Here is a tiny trained network, its code and every weight. The questions are about switching its units off for an input and a class, where a switched-off unit gives its printed mean instead of its output.

import numpy as np


def w(rows, s, z=0):
    codes = np.array(rows[::2]) - 128.0
    scale = np.full(codes.shape[1], s)
    scale[-1] = z or s
    return codes * scale


def f(y):
    return y / 2 * (1 + np.tanh(0.7978845608 * (y + 0.044715 * y**3)))


def log_softmax(a):
    a = a - a.max(-1, keepdims=True)
    return a - np.log(np.exp(a).sum(-1, keepdims=True))


def net(x, mask):
    res = np.array(x, float).reshape(1, 7) / 4 @ E
    y = f(res @ A[0][:, :-1].T + A[0][:, -1])
    res = res + np.where(mask, y, B[0][:, -1]) @ B[0][:, :-1]
    return log_softmax(res[-1] @ U[:, :-1].T + U[:, -1])


A, B = {}, {}
E = w([
[76,139,165,138,112,141,101],'x0',
[154,254,209,52,134,105,120],'x1',
[249,159,128,187,51,206,144],'x2',
[52,207,90,217,236,181,62],'x3',
[90,135,158,128,117,141,109],'x4',
[183,98,146,40,189,239,206],'x5',
[92,129,154,130,117,141,107],'x6',
],0.0079)
A[0] = w([
[83,149,157,130,82,147,146,154],'neuron 1',
[115,178,128,183,212,155,84,2],'neuron 2',
[64,118,93,93,150,77,147,65],'neuron 3',
[77,38,107,162,131,145,137,92],'neuron 4',
[122,119,165,134,82,96,187,70],'neuron 5',
[116,156,126,63,151,91,96,69],'neuron 6',
[90,146,116,166,93,4,86,197],'neuron 7',
[157,205,125,188,50,201,161,18],'neuron 8',
[179,241,215,101,166,86,110,77],'neuron 9',
[163,93,175,116,95,81,115,78],'neuron 10',
[104,97,157,89,81,107,177,90],'neuron 11',
[158,177,91,162,44,133,115,146],'neuron 12',
],0.011,0.0062)
B[0] = w([
[70,176,126,192,189,161,168,153],'neuron 1',
[183,162,93,84,113,141,38,188],'neuron 2',
[197,70,253,135,166,81,102,169],'neuron 3',
[127,127,97,187,139,85,153,192],'neuron 4',
[160,152,70,137,123,99,57,154],'neuron 5',
[171,39,154,171,116,112,139,156],'neuron 6',
[118,155,115,91,188,159,166,249],'neuron 7',
[133,52,185,124,190,69,99,182],'neuron 8',
[130,163,96,200,108,57,169,218],'neuron 9',
[149,125,94,135,138,151,77,164],'neuron 10',
[204,156,71,104,130,152,81,176],'neuron 11',
[153,69,158,83,174,158,154,185],'neuron 12',
],0.011)
U = w([
[143,71,236,111,145,79,105,18],'0',
[142,146,79,89,95,108,31,60],'1',
[125,118,101,232,85,73,180,87],'2',
[118,141,144,95,143,138,167,242],'3',
[117,130,145,104,136,126,156,255],'4',
[117,130,146,111,138,126,154,236],'5',
[118,147,139,50,169,155,208,128],'6',
[31,150,136,73,12,149,174,7],'7',
],0.011,0.007)

Each question gives the input, the list of numbers given to net, and the class t.
The units are the neurons (one row each of A and B). Each row of codes is followed by its name. A weight is (code - 128) times the scale printed after its matrix; where a second scale follows, it is the last column's (A, B and U).
mask holds one flag per neuron, in row order. A switched-off neuron (its flag False) gives its mean, the last column of its row in B, instead of its output. The means were averaged over made-up inputs and are rounded, as every weight is.
A unit's drop is (log p(t) with every unit on - log p(t) with that unit switched off) / (log p(t) with every unit on - log p(t) with every unit switched off).
The circuit of an input: a set's keep is (log p(t) with only the set's units on - log p(t) with every unit switched off) / (log p(t) with every unit on - log p(t) with every unit switched off). Starting from all 12 units, units are removed one at a time, each time the one whose removal leaves the highest keep (on an exact tie, the one counted first), for as long as the keep stays at least 0.8.
circuit, biggest first: the units of the circuit, biggest drop first
most important unit: the unit with the biggest drop
k most important neurons: the k neurons with the biggest drops, biggest first
drop when u is switched off: that unit's drop, to one decimal
input [5,-5,-7,4,-2,2,6], class 0: most important unit	neuron 3
input [-6,-6,-7,2,0,-3,0], class 0: 2 most important neurons	[neuron 3; neuron 9]
input [-8,-2,8,-8,0,8,-6], class 0: 2 most important neurons	[neuron 8; neuron 7]
input [-3,-4,-3,-5,5,3,4], class 1: circuit, biggest first	[neuron 11; neuron 7]
input [1,-6,8,1,-7,-5,-1], class 0: 2 most important neurons	[neuron 8; neuron 12]
input [-7,-7,2,-6,2,4,4], class 2: 3 most important neurons	[neuron 4; neuron 2; neuron 7]
input [-3,2,4,-7,7,0,7], class 1: circuit, biggest first	[neuron 5; neuron 11]
input [4,-1,-4,-5,-2,-1,2], class 1: 3 most important neurons	[neuron 11; neuron 12; neuron 5]
input [-2,8,-1,-8,8,6,3], class 1: 2 most important neurons	[neuron 11; neuron 5]
input [1,-7,7,6,-6,2,-2], class 0: circuit, biggest first	[neuron 8; neuron 9]
input [-8,-3,6,8,-1,-2,-2], class 1: 3 most important neurons	[neuron 2; neuron 3; neuron 7]
input [-4,3,2,5,4,-6,2], class 6: 2 most important neurons	[neuron 7; neuron 12]
input [4,-8,-4,-5,-7,4,-5], class 2: 2 most important neurons	[neuron 4; neuron 7]
input [6,-8,-5,-6,-5,4,-5], class 2: most important unit	neuron 4
input [-2,-8,8,4,1,-4,7], class 0: circuit, biggest first	[neuron 8; neuron 12]
input [3,-4,-6,6,-6,-1,6], class 0: 3 most important neurons	[neuron 3; neuron 11; neuron 9]
input [2,5,2,-7,-4,-6,3], class 1: 2 most important neurons	[neuron 5; neuron 10]
input [7,6,3,7,7,-8,-1], class 6: 3 most important neurons	[neuron 7; neuron 12; neuron 1]
input [-7,-5,5,-7,-3,-5,-6], class 1: circuit, biggest first	[neuron 10; neuron 9]
input [7,-8,-4,0,4,6,7], class 2: circuit, biggest first	[neuron 4]
input [-8,-6,-5,-5,-8,-7,1], class 3: drop when neuron 9 is switched off	0.4
input [-6,7,-2,2,-3,-3,-6], class 2: drop when neuron 9 is switched off	0.9
input [-6,-3,-1,6,1,-2,-6], class 1: drop when neuron 2 is switched off	0.8
